What can hang from each mark
q_820: q_45 q_470 q_506
q_133: q_182 q_544 q_820
q_544: q_188 q_362 q_412
q_362: q_45 q_670
q_182: q_412
q_670: q_188 q_362 q_544 q_820
q_470: q_45 q_188 q_544
q_188: q_412 q_470 q_670 q_789
q_412: q_182 q_506 q_820
q_45: q_470
q_506: q_133 q_182 q_412
q_789: q_188

Each row was made from one small tree. Brackets hold a mark, then the marks that hang from it, in the order of their numbers. Every link used is in the known rows. Write each row's tree.
Each row is shifted at random along 5 fixed directions that mean nothing.
Known rows
[q_182 [q_412 [q_506 q_133]]]: [ -46   56  -39   21    7   40   75   82  210  -38   16  -70   54  -40
   75   42  -57    6  156   41   47  207  192  -55   48   67   72   43
   25   63   21  100 -110  -26  -76  -47  -10  148 -171  -12 -193  -12
  -66   25  -69   43  254   90]
[q_188 [q_412 q_182 q_506] q_470 [q_670 q_362 q_820] q_789]: [ -28 -117   67  235  284  884   76   33 -252 -211    6 -483   48   -1
  326   56 -582  120  167  177  173  105  -22  -11 -140  108 -246  354
  -22  -21 -138   33   93   59  112  -78 -345 -194  181  233 -173  162
 -125   55   71   62  382 -204]
[q_820 [q_470 q_45 [q_188 q_670 q_789] [q_544 q_362]]]: [ -17  125   38    1  241  360  220 -102  117 -158  129  -44  132  279
 -292   98 -234   14  180   60    9   13 -157  190  -68  261  185  442
  445  -22   70 -127 -143  -20  -90   65 -250   -8   73  -76 -261   24
  122    7   -3 -108  247  -89]
[q_133 [q_820 q_45 [q_506 q_182]]]: [ -21  178  -98  222  114   91  131  -40 -145 -221  111   52  299   53
 -140   -5  131  183 -241 -112  388  -22   55  -93  -81   40  266 -157
  188 -227 -188  284 -252  -41  116   -5   57 -130  142   78 -208 -120
  106 -209 -341  116  -74    6]
[q_133 q_182 q_544 [q_820 [q_506 q_412]]]: [ 238  -49  -59  -71  -36  222  125  -37 -235   72  -47 -132  -43 -102
   34 -384 -122  -32  229  187  143   90   49 -155   79  -14  148  -70
  185  -84 -116  117 -146  -27 -326   69  117   59  144  -11 -134   23
 -111  -51  -24   11 -246   73]
[q_45 [q_470 [q_188 [q_412 q_182] [q_670 q_362] q_789] q_544]]: [ 169  248  -13 -182  109  403  178 -139  393  -68  120 -125   86   52
  -24  117 -259  -54  448  172 -211  117 -474   19 -189  385   42  296
  232   20  341  -32 -191   16   70  -68 -174   59 -324 -187 -144   22
 -142   81  538 -171  397  187]
[q_133 [q_182 [q_412 q_506]] q_544 [q_820 q_470]]: [ 138 -221  -88 -195  -95  256   24  -33 -203   46  -62 -132 -336 -105
  113 -558 -251 -151  241  160   92  128   73 -128  261 -140  269  192
   10 -148 -144  -36   14  124 -401  210  115  101  212  -55 -182  174
 -107    4  -93  -88  -56  -58]
[q_789 [q_188 [q_670 q_362 [q_820 q_506]]]]: [-113   74    9  258  166  383  -48  -14  -73 -151  -60 -103   -4   29
  284   61 -320  211 -114   64  163  127  -77  -52  -44  -66  172   64
  -20  124   91  211   17  -19  179 -187 -145 -141  130  167   -1  -30
  103  -45   60  130 -174 -113]
[q_182 [q_412 [q_506 q_133] [q_820 q_470]]]: [-126   91 -234  -10 -142  145  -26  157  397 -225   33  162 -229 -138
  362 -127 -173  -25   74  -43 -106  333 -153 -158    5   69  349   58
 -203 -292   84  264   12   79   78   92  130  182 -251    5 -138   99
  -38  -18   98  -16  491  -19]
[q_133 q_182 [q_544 q_412] q_820]: [   7  -50  100 -129  -12  119  -38  103 -286   13  146 -167  -68 -147
  184 -312  -60  -64  111   59  106   40  -21   31  136  -35  -31  198
  249   42 -125  -30  -48   15  -90   77  -55   92   20  -74  -28   38
  -17   -6  -72  -81 -218 -168]
[q_133 [q_182 q_412] q_544]: [ 109  135  -18 -173  -77  -74   87  -50  -20    6   54   34  -15 -245
  105 -235   85  -74  191   62  -95  103  -18  -80   74  149   72  188
  132  -84   -3  116 -166  -16  -64  -10  -66   89 -179  -92  -56  -17
  -94  -12  151  -86  -33  135]
[q_470 [q_188 [q_412 q_182] [q_670 q_362 [q_820 q_45]]] q_544]: [-259  157  136   42  353  548  -79   15  131 -330  225  -87  208  112
   68  130 -296   33   86  -18  -57  119   25  221 -116  330  183  462
  288   -5   70  -15   38   66  338  -29 -348 -113  -37   39 -194   47
  211  -25   43  -28  -62 -326]
[q_544 q_362 [q_412 q_182 [q_820 [q_45 q_470]]]]: [ -53   49   12 -110  149  -13    0   92   38  -63  233  -88   40   39
  -16  140   40    8   -9  -78   66  180 -265  124  -85  211  -84   28
   42 -177   84  -72 -172  -43  221   76 -114  179 -200 -158 -116   28
  -12  -10  -25 -114  272   -1]
[q_45 [q_470 [q_188 q_789]]]: [ 101    1  -59  -16   24  129   16 -108   32  -54   68  -22   23  101
 -253  -61 -103   -6   34  -18  154  -78 -168   56  133   67   92   82
  167  -78   74  -92   83  108  -82  238  -34  -86   76 -146  -90   51
   69  -46 -195  -69  250    5]
[q_506 [q_133 [q_820 q_45]] q_182 q_412]: [ 267 -185  -87   -6  115  -33  117  154 -358   50  -86  -96 -120 -164
 -123 -251  -65  -77   42   34   80  191  274    3  -52  -58  -56 -263
  204   57 -155  -83  105    6 -338  251  217  236  -46  -76 -153   96
 -104   -2 -199    1   81 -103]
[q_182 [q_412 q_506 [q_820 q_470]]]: [-174   63  -76  239   45  312   16  157  148 -194  -85 -167   31  -32
  136  -35 -189  181 -102   22  227  191   66 -152   71  -90  151   83
 -336 -444 -163  255  -36 -112   53  -86  -41  -82  306  260 -298   57
   31 -110 -296  210   34  -65]
[q_188 [q_470 q_45 [q_544 q_362]] q_789]: [  15  129   46    6   56  346  171  -52  100 -176  169 -103  184  164
 -133  186 -201  -22  110  -30  -32   -4 -182  110  -79  242  -35  453
  428  118  -15  -61 -168   25   75   38 -288  -11  -76  -80 -121   31
   37    3    3 -136  415   -8]
[q_820 [q_470 [q_188 q_670]]]: [-158 -231   -4  -25  166   96 -110  -16 -195 -219  167  211 -204  135
 -102 -247 -139  -26  -60  -50  130  -61    0  261  234  -56  317  240
  197  -94   -6 -202  301  292 -110  445  -57  -42   72  -84  -39  136
  266   33 -289 -128  246 -460]
[q_670 [q_188 q_412 q_470] q_362 [q_820 q_506]]: [ 147 -152 -105   -3  226  211 -200 -415 -353 -158   72    3  134  332
 -106  153 -306  -93   80 -209  290  136   79  -40  123  208  -54 -255
  296  -26 -136  -58  159  376  147  248 -193   13 -112 -188 -224   18
  233  -63 -149  -92  296  -44]
[q_412 q_182 [q_506 [q_133 q_544]] [q_820 q_470]]: [-178  204 -168   20  -95  301 -117  270  643 -213   99    2  -20 -140
  251 -145 -223   -6   95   30 -189  233 -167 -125 -118  212  417  140
  -82 -385   36  299   55   45  226  109   47   29   68   37 -193  132
  -53  -70  -26   28  269  -40]
[q_362 q_45 [q_670 q_188 [q_544 q_412] q_820]]: [  21 -386  232 -182  431   89 -292 -157 -638  -71  -28 -412   92  224
 -260  166  -95 -158  227  -30  395    9  514  186  187  -72 -300  162
  399  372  -94 -666  332  190  -56  227  -24  -82  271 -188 -334  -12
   65   27 -246 -103 -352 -160]
[q_45 [q_470 [q_188 q_412 q_789] [q_544 [q_362 q_670]]]]: [ 214   48 -144  -86  -10  233   84 -180  153  -87   67   45  -17   32
 -141  -26 -299  -50  260  105  -44   31 -186   27   50  221   26  199
  209 -114  158  -71  -60  105 -114  250  -34   21  -54 -240  -73   89
  156    1  105 -153  455   85]
[q_188 [q_470 [q_544 [q_412 q_182]]] q_670 q_789]: [  32  145  -16   24   92  187   44  -58   79 -365  359   63  275  -47
   21   27  -11    5  188  -58   -5  -99 -204  284  -52  298    2  440
  527  -22   14  -45  -82  254  166  264 -285   41 -307 -194  -66   -1
  139    3  103 -206  634 -111]
[q_789 [q_188 [q_412 q_182] q_470 [q_670 q_362 q_544 q_820]]]: [ 234  -16 -100  -79  190  -99 -182 -428  -96 -228  291   -4  145  202
 -309  148   37 -132  264 -253  198  -37   13  240  124  351   32  -38
  646    4 -156 -182   14  453  236  330 -367   78 -283 -367 -255  -55
  349  -80 -170 -250  442   35]
[q_45 [q_470 [q_188 q_670 q_789] [q_544 q_362 [q_412 q_182]]]]: [ 143  201   -3  121  161  452  184  -31  296  -23  -29 -302  277    2
  -93   17 -408  156  153  262    4   75 -223   25 -108  189 -134  245
   50 -126  142   59 -130 -162  -46  -31 -188  -28  228  -39 -157   48
    0  -36  101   54   98  135]
[q_362 [q_45 [q_470 q_188]]]: [  34  125  -52   63   65  224  157   -5  -18  -26 -155 -171   75   82
 -147   86 -234  100  -92  110  220   53 -212 -213  -10   12  -29    7
  -24 -125   16   67   45 -131   66   16  101 -201  343   52 -153  -12
   20  -86 -169   95  -59   92]
[q_670 [q_544 [q_188 q_789] q_362]]: [ 148 -143  -54  -76  -80  190 -107  -80  213  -34  -27  -84 -150   19
   89 -159 -339  -92  279  122 -138   93  178  109  -31  134   33  187
   68  567  176  -96   92   51 -166   53  -33  108 -105 -191   56  117
 -120   28  296  -99  169  112]
[q_544 q_362 [q_412 [q_506 q_133 q_182]]]: [ 184  -83  -19   94  152 -107   87   34  -23  181   -2 -264  203   -1
 -157   84 -139   20  143  117   77  160  321   71  -48   49 -271 -167
  193  136 -143  -31 -144  -68 -222   93  -75  261   34 -126  -95   30
   83   36 -274   42  282   89]
[q_133 [q_182 [q_412 q_506]] q_544 q_820]: [ 100  185   -6 -105  -43    5  122  -77  -25    4  163 -143  121  -40
  -81 -115  186  -59  316  -21  198    9  126  -73  142   94   65  187
  378 -113 -196  127 -357  -16  -22  -62 -119   76  -28  -76 -304 -101
  -17  -95 -189  -41 -116  211]
[q_188 [q_412 q_182 q_820] q_789]: [ -67 -219  -99   47   -2  214 -166  101  -95 -372  223   87 -205 -168
  123 -127  -84  -55  -34 -200  123  -11  121  200   21  208  225   88
   52 -255 -121  -30  250  257   92  326 -107  -86  -11  -32    3  184
  116  -86 -257  -70  430 -330]
[q_544 q_188 [q_362 q_670] [q_412 [q_506 q_133 q_182] q_820]]: [ 238    5 -127  122  143 -194  -12   17  -56  -34  127 -155  147   89
 -212  112   -8   18  244   -8  267   97  407  156   41  102 -211  -93
  493 -122 -112  -52 -122   31  -55  234 -133  239   48 -259 -254  -37
  277  -61 -417    7  411   65]
[q_789 [q_188 [q_412 q_182] [q_670 q_362 q_820]]]: [ -29 -218  -86   74   81  463 -160   33 -123 -151  -83  -25 -421 -158
  527 -210 -578   38  -48  124  -74  241  -83   -8  -30  -33  223   48
 -201   62  131   89  328  171   57   44  -89  -37   11   74  168  195
   71   44  236   -1   11 -301]
[q_45 [q_470 [q_544 [q_188 q_789] q_362 [q_412 [q_820 q_506]]]]]: [-227  -43   51  155   71  506  -97  260   70 -259   84 -215   41   57
  205 -132 -513  217 -154  148  172  144  -60  138   83   33   80  326
  -97   38  204   34   74  -29   -9  134  -41  -39  195   18  -11  159
   36  -36 -162   60  156 -314]
[q_182 [q_412 [q_506 q_133] [q_820 q_45 [q_470 q_188 q_544]]]]: [-434 -137  203  126  283  659  -90  394  134 -273  -20 -365  -39   39
  111 -124 -419  113  -64   98  230  299  239   81  149  -85  363  488
 -142  -31  -14  -95  188  -69  -43   11  -90  -80  384  252 -406  194
  -51   18 -436  167  -41 -485]
[q_182 [q_412 [q_820 q_45 q_470]]]: [ 116   -9 -108 -106   18  248  134   -9   91  -37 -193  -89 -225  -67
  133 -133 -133  -33   97   71    6  296 -293 -241  -61  -13  195   10
 -345 -340   90   20  -80  -95 -103 -112  122  111  -15   59 -277   67
 -280    8  306   12  103  133]
[q_544 [q_412 q_182 q_506 q_820]]: [ 100 -330  -81   10   30  379 -199  142  108   66 -181 -349 -179 -110
  198 -286 -422  -80   62  197  -42  229  111  -33    1 -141  146 -134
 -329 -244  -89  -84  310   69 -243  170  100   74  400   62  -43  266
  -49   12 -126   93  -69 -148]
[q_362 [q_45 q_470] [q_670 [q_188 q_412]]]: [ 187 -324   11  -36  250  243   34  -89 -696  -11 -251 -304 -132   61
 -185   -5 -355   16   51  216  479   36  160 -123  197 -124 -307  -44
   41  -56  -82 -356  319   60 -238  266  192 -219  523  -30 -235   90
   46   17 -280   26  -37 -107]
[q_188 q_470 [q_670 q_362 [q_544 [q_412 [q_820 q_506]]]] q_789]: [ 213   84 -262  267  -51  612  -12 -148   -7 -316  -97  -95   48 -211
  415 -158 -525   53   56  128   -9  193 -357 -176 -169  106  -97   66
 -119   22 -175  296  114   86   53  108   32  -70   39   73   28  148
   57  -92  385   17  542   24]
[q_45 [q_470 [q_544 q_188 [q_412 q_182 q_820]]]]: [  47  127   10  -36   54  266  -47  100  301  -56    0 -320  170   76
  -37  -66 -281   77   65  149    4  122 -196   31  -11  152  -19  109
  -29 -244  200  -41  -16  -58   29   32  -58   60  142 -110 -199   58
  -89  -47   33   15  -14   29]
[q_820 q_45 [q_470 q_188] [q_506 q_133 [q_182 q_412]]]: [  45   -1  211  -68  522  231  327  -13   54  -12  -14 -272  300  189
 -417   12  -57  101  178  183  286  252   26  -21  -89  167  402   64
  302   30  221 -172 -262 -134 -279  -95 -152   70  -31  -60 -560  -87
 -344  101  -56   37  144    0]

Write each row's tree
[ 112 -245  104 -360   91  231  -54 -119  153   64  126 -123 -211  223
 -280  -73 -232 -237  400   69 -129    3  -88  275  146   67  160  419
  313  334  316 -505   77  236 -252  301  -61  145 -120 -333  -40  175
  -63  154   74 -285  283  -60] : [q_45 [q_470 [q_188 q_789] [q_544 q_362]]]
[-165  -88  -55   10 -105  286  -63   89  -20 -164  180  170 -191   18
  298 -202 -248   19   -3   19  104   91   42  -24  109 -127  258  233
   61  191  -23  182  -61  106  -11  128  106   35  -18   12   99   78
  128  -36  -72  -28  -70 -188] : [q_133 [q_544 q_362] [q_820 q_506]]
[  63    8  -75  143  149  241  137 -103 -358 -185   48  -70   92  137
 -127  -37 -144   63 -125   -1  227  -58 -134   68   64   26 -144  148
  292 -294 -293  -41  118  146    3  266  -74  -90  209   52 -143   46
  227  -67 -307  -26  274 -196] : [q_188 [q_470 q_45] q_670]
[-265  -59 -105   39  155  127   62  198 -100 -384  119  332  -64 -158
  233 -338 -181  133 -344   26   88  318  -62  -27  -28  116  643   38
  -60  -71  189  191   52  118  -99  291  200   48 -274  -16  -54  106
  -84   12  -29  -46  507 -390] : [q_820 q_45 q_470 [q_506 q_133 [q_182 q_412]]]
[-209  -22  107   59  181  486   82  221   97  -73   -4 -277   76  256
   80  -51 -592  140  -30  288    8  243  -51   92  -20   93  117  340
   48  102  157  -41  -39 -160 -199  -44 -152   70  181   41 -170  124
   -7   77  -17   27   58 -280] : [q_820 [q_470 q_45 [q_544 q_188 q_362 [q_412 q_506]]]]
[ -69   91   75  -69  249  -14  -24   37   79 -167  277 -103  317  104
 -150  172  241   22   38 -119  213  114 -129  139 -102  278  205  -84
  255 -228   55  -71 -214   15  181   24 -144   91 -194 -128 -285  -97
  -32  -46 -106  -50  137  -22] : [q_544 [q_412 q_182 [q_820 q_45 q_506]]]
[ 304  -91  -20 -155   89    8  109 -221 -344   88   73 -202  152  100
 -303 -325   27  -84  261   89  356   -6  -13  -40  191   84  121 -126
  423 -226 -192 -124 -255   83 -402  230   12  140  177 -234 -339  -42
  -19  -57 -210 -102  -19   81] : [q_133 q_182 [q_544 q_412] [q_820 q_470 q_506]]
[  -9 -113   12 -128   70  123   23   38   45  -64  -47 -101 -246    5
   75  -58  -39  -55  141  -29   48  204  -96  -51   65  -82  112  115
 -212 -268   54 -109  -17    9  -50  -35  -25  133  -62   22 -238   60
 -180   40   96  -26   82  -20] : [q_182 [q_412 [q_820 q_470]]]
[-129  252 -205   78 -159   73  -30   46  149 -227   97  260   14 -118
  207  -54 -216  119 -201   30 -137   57 -255  -54   26   96  -15  185
 -126 -245  105  266  -52   18  214  200  136  -49  -42  -54  150   69
  255  -95   61  -63  277  -34] : [q_45 [q_470 [q_544 [q_362 q_670]]]]
[ -84  191   17  -21  149   20   69   -3   32 -148  146  -98  125  254
 -285  237  205   12    5 -209  184   10 -258   36  -50  174   65   58
  222 -461 -111  -60 -170  -42  219  -24 -126   -5   46    6 -374  -82
   35  -98 -214  -36  117  -10] : [q_412 [q_820 [q_470 q_45]]]
[-171   83  -19  -63   41  -15  -70  -21 -319 -344  324  128   25  207
 -135  273   -9  -76  -35 -233  231   -8  -28  198   95  313  -25  218
  463  347   11  -94  -21  177  260  252  -58  -66 -279 -227  -36    3
  274  -52 -204 -203  522 -203] : [q_670 [q_362 [q_45 [q_470 [q_544 [q_188 q_412 q_789]]]]]]
[   7  115   91  139  203  549  255   85   46 -116  -26 -267   -8   12
  291   78 -475  252   74  279  122  201 -466 -103 -119   80   28  231
  140   -9  146  145  -65  -90   88 -256 -319  -60  -70  152 -131  -24
  -77   98  238   57  174 -125] : [q_789 [q_188 q_412 [q_470 q_45] q_670]]
[  43 -152 -117   39  142  169 -277 -223 -238 -224   64   32  -38   74
   77 -130 -234  -41  -37  -62  171  139   33  145   96   75  327  -54
  237  317    5  -90  184  303  -32  267   36   26  -72 -169  -20   61
  266  -65  -15 -106  103 -180] : [q_789 [q_188 [q_670 q_362 [q_544 q_412] [q_820 q_45 q_506]]]]
[ -80  166  116   45  233 -113  179  174  -85 -145  180 -112  190  -90
 -109  118  240   70  -26 -162  228  131  239   50  -79   79  -37   92
  328   37  -88   48 -236 -103  156 -103 -126  134 -230  -26 -314 -129
 -122  -53 -252   32   66  -35] : [q_506 [q_133 [q_820 q_45]] [q_182 q_412]]
[  96  264 -278   93  -29 -173  -17 -241 -247 -211   69  310  188  -29
  -51   82  250   11 -137 -210  132  -78  -43 -130  -23  148  -13 -120
  181 -472 -122  153 -123   72  239  158  126 -111  -32 -100 -130 -143
  283 -195  -19  -58  131  165] : [q_362 [q_670 [q_820 q_45]]]
